Below is a small trained network, with its code and all its weights. Each question gives an input and a target symbol and asks what happens when units are switched off, that is, made to give their printed mean instead of their output.

import numpy as np


def w(rows, s, z=0):
    codes = np.array(rows[::2]) - 128.0
    scale = np.full(codes.shape[1], s)
    scale[-1] = z or s
    return codes * scale


def f(y):
    return y / 2 * (1 + np.tanh(0.7978845608 * (y + 0.044715 * y**3)))


def softmax(a):
    e = np.exp(a - a.max(-1, keepdims=True))
    return e / e.sum(-1, keepdims=True)


def log_softmax(a):
    a = a - a.max(-1, keepdims=True)
    return a - np.log(np.exp(a).sum(-1, keepdims=True))


def net(x, mask):
    ids = ['γδεζθλμξπστφψω'.index(c) for c in x.split()]
    T = len(ids)
    res = E[ids] + P[:T]
    u = 0
    for l in range(2):
        r = res
        for j in range(3):
            rows = slice(2 * j, 2 * j + 2)
            q, k, v = (r @ M[l][rows].T for M in (Q, K, V))
            z = softmax(np.where(np.tri(T) > 0, q @ k.T / 2**0.5, -1e9)) @ v
            o = O[l][rows]
            res = res + np.where(mask[u + j], z, o[:, -1]) @ o[:, :-1]
        u += 3
        y = f(res @ A[l][:, :-1].T + A[l][:, -1])
        res = res + np.where(mask[u : u + 8], y, B[l][:, -1]) @ B[l][:, :-1]
        u += 8
    return log_softmax(res[-1] @ U[:, :-1].T + U[:, -1])


Q, K, V, O, A, B = {}, {}, {}, {}, {}, {}
E = w([
[138,83,165],'γ',
[103,4,201],'δ',
[34,148,147],'ε',
[197,104,160],'ζ',
[138,121,161],'θ',
[68,121,103],'λ',
[180,81,147],'μ',
[84,113,136],'ξ',
[107,81,135],'π',
[109,150,147],'σ',
[208,151,167],'τ',
[170,163,169],'φ',
[55,128,143],'ψ',
[141,130,68],'ω',
],0.022)
P = w([
[161,116,95],'0',
[164,133,241],'1',
[154,135,84],'2',
[155,131,248],'3',
[159,127,69],'4',
[149,121,230],'5',
[128,129,87],'6',
[115,117,245],'7',
],0.011)
Q[0] = w([
[156,77,182],'L0H0',
[146,91,250],'L0H0',
[172,195,121],'L0H1',
[36,118,122],'L0H1',
[47,146,169],'L0H2',
[147,150,61],'L0H2',
],0.011)
K[0] = w([
[29,29,121],'L0H0',
[3,157,253],'L0H0',
[150,117,241],'L0H1',
[206,151,155],'L0H1',
[47,226,191],'L0H2',
[189,183,217],'L0H2',
],0.0067)
V[0] = w([
[127,125,188],'L0H0',
[93,137,87],'L0H0',
[217,127,126],'L0H1',
[137,170,90],'L0H1',
[90,125,103],'L0H2',
[190,1,61],'L0H2',
],0.0089)
O[0] = w([
[254,122,76,252],'L0H0',
[206,66,115,62],'L0H0',
[190,118,106,142],'L0H1',
[129,143,118,53],'L0H1',
[96,127,152,118],'L0H2',
[98,115,130,131],'L0H2',
],0.0082,0.0033)
A[0] = w([
[135,217,101,129],'L0N0',
[210,114,98,253],'L0N1',
[121,119,97,110],'L0N2',
[100,165,39,125],'L0N3',
[156,88,192,74],'L0N4',
[77,172,28,205],'L0N5',
[166,112,188,89],'L0N6',
[109,48,7,204],'L0N7',
],0.011,0.0054)
B[0] = w([
[95,155,122,133],'L0N0',
[128,131,173,254],'L0N1',
[142,83,115,119],'L0N2',
[30,136,87,141],'L0N3',
[115,143,95,196],'L0N4',
[59,134,140,173],'L0N5',
[33,145,96,201],'L0N6',
[77,5,172,197],'L0N7',
],0.011,0.0066)
Q[1] = w([
[126,152,176],'L1H0',
[123,110,254],'L1H0',
[133,116,164],'L1H1',
[84,144,182],'L1H1',
[56,132,59],'L1H2',
[138,111,216],'L1H2',
],0.013)
K[1] = w([
[152,110,112],'L1H0',
[161,88,86],'L1H0',
[225,89,44],'L1H1',
[54,97,83],'L1H1',
[57,2,157],'L1H2',
[215,163,123],'L1H2',
],0.0082)
V[1] = w([
[221,13,126],'L1H0',
[172,122,183],'L1H0',
[199,39,56],'L1H1',
[247,114,27],'L1H1',
[208,143,113],'L1H2',
[165,189,86],'L1H2',
],0.011)
O[1] = w([
[121,58,114,172],'L1H0',
[245,150,183,139],'L1H0',
[134,77,69,116],'L1H1',
[137,128,176,5],'L1H1',
[165,164,117,93],'L1H2',
[126,127,45,86],'L1H2',
],0.011,0.021)
A[1] = w([
[190,185,122,2],'L1N0',
[142,154,184,16],'L1N1',
[251,161,59,215],'L1N2',
[83,160,242,191],'L1N3',
[146,94,70,96],'L1N4',
[38,113,176,69],'L1N5',
[82,168,169,222],'L1N6',
[124,118,102,136],'L1N7',
],0.011,0.0029)
B[1] = w([
[138,102,2,142],'L1N0',
[98,109,122,137],'L1N1',
[130,77,127,166],'L1N2',
[172,138,141,215],'L1N3',
[78,84,130,151],'L1N4',
[137,199,98,253],'L1N5',
[204,190,163,189],'L1N6',
[167,219,114,135],'L1N7',
],0.0088,0.015)
U = w([
[131,94,207,179],'γ',
[13,77,69,4],'δ',
[162,229,168,1],'ε',
[216,105,199,103],'ζ',
[192,134,178,202],'θ',
[40,211,38,147],'λ',
[139,65,200,108],'μ',
[72,152,234,201],'ξ',
[24,74,121,97],'π',
[193,191,185,224],'σ',
[213,138,40,64],'τ',
[205,166,52,98],'φ',
[129,208,180,174],'ψ',
[2,152,53,82],'ω',
],0.0087,0.0049)

Each question gives the input, a string of symbols that net reads in full, and the target symbol t.
The units are the heads (2 rows each of Q, K, V and O) and the neurons (one row each of A and B). Each row of codes is followed by its name. A weight is (code - 128) times the scale printed after its matrix; where a second scale follows, it is the last column's (O, A, B and U).
mask holds one flag per unit, layer by layer, with each layer's heads first. A switched-off unit (its flag False) gives its mean, the last column of its rows in O or B, instead of its output. The means were averaged over made-up inputs and are rounded, as every weight is.
A unit's drop is (log p(t) with every unit on - log p(t) with that unit switched off) / (log p(t) with every unit on - log p(t) with every unit switched off).
The circuit of an input: a set's keep is (log p(t) with only the set's units on - log p(t) with every unit switched off) / (log p(t) with every unit on - log p(t) with every unit switched off). Starting from the 12 units with the biggest drops (on a tie, the unit counted first), units are removed one at a time, each time the one whose removal leaves the highest keep (on an exact tie, the one counted first), for as long as the keep stays at least 0.8.
units of the circuit, in order: the units of the circuit, biggest drop first
most important unit: the unit with the biggest drop
top k neurons: the k neurons with the biggest drops, biggest first
which heads matter: for each layer, one digit per head in row order, 1 if its drop is at least 0.15 and else 0, layers parted by /
input λ τ ξ ω φ λ ξ, target ξ: top 2 neurons : [L0N7; L0N6]
input λ δ ψ ψ, target λ: which heads matter : 100 / 110
input δ σ λ μ, target δ: most important unit : L0N7
input λ λ φ, target φ: units of the circuit, in order : [L1H2; L0N7]
input τ γ ψ φ, target τ: units of the circuit, in order : [L1H2; L1N0; L0N7]
input σ δ τ ψ λ φ, target τ: which heads matter : 100 / 001
input λ λ μ ε ξ, target ξ: units of the circuit, in order : [L1H2; L0N7; L0H0]
input λ λ θ γ, target λ: which heads matter : 000 / 010
input λ γ λ π, target λ: which heads matter : 000 / 110
input λ τ ξ ξ, target λ: units of the circuit, in order : [L0N7; L1H0; L1H2]
input ω γ ψ ζ λ φ δ λ, target λ: units of the circuit, in order : [L0N7; L1H1; L0N5]
input ζ θ ξ ξ γ λ μ, target μ: top 2 neurons : [L0N7; L1N5]
input ε μ ζ φ γ μ τ, target τ: units of the circuit, in order : [L1H2; L0N7; L1N0; L1N2]
input ω ξ σ π λ θ ω σ, target λ: units of the circuit, in order : [L0N7; L1H1; L1H0; L0N5]
input ζ λ τ, target τ: units of the circuit, in order : [L1H2; L0N7; L1N2]
input ξ π τ ψ σ τ, target φ: units of the circuit, in order : [L1H2; L0N7]
input φ ζ μ λ τ τ λ σ, target τ: top 2 neurons : [L0N7; L0N5]
input τ γ φ θ, target τ: units of the circuit, in order : [L1H2; L0N7; L0H1]
input τ λ τ λ, target τ: most important unit : L1H2
input ξ λ δ ψ ω, target ω: which heads matter : 000 / 010
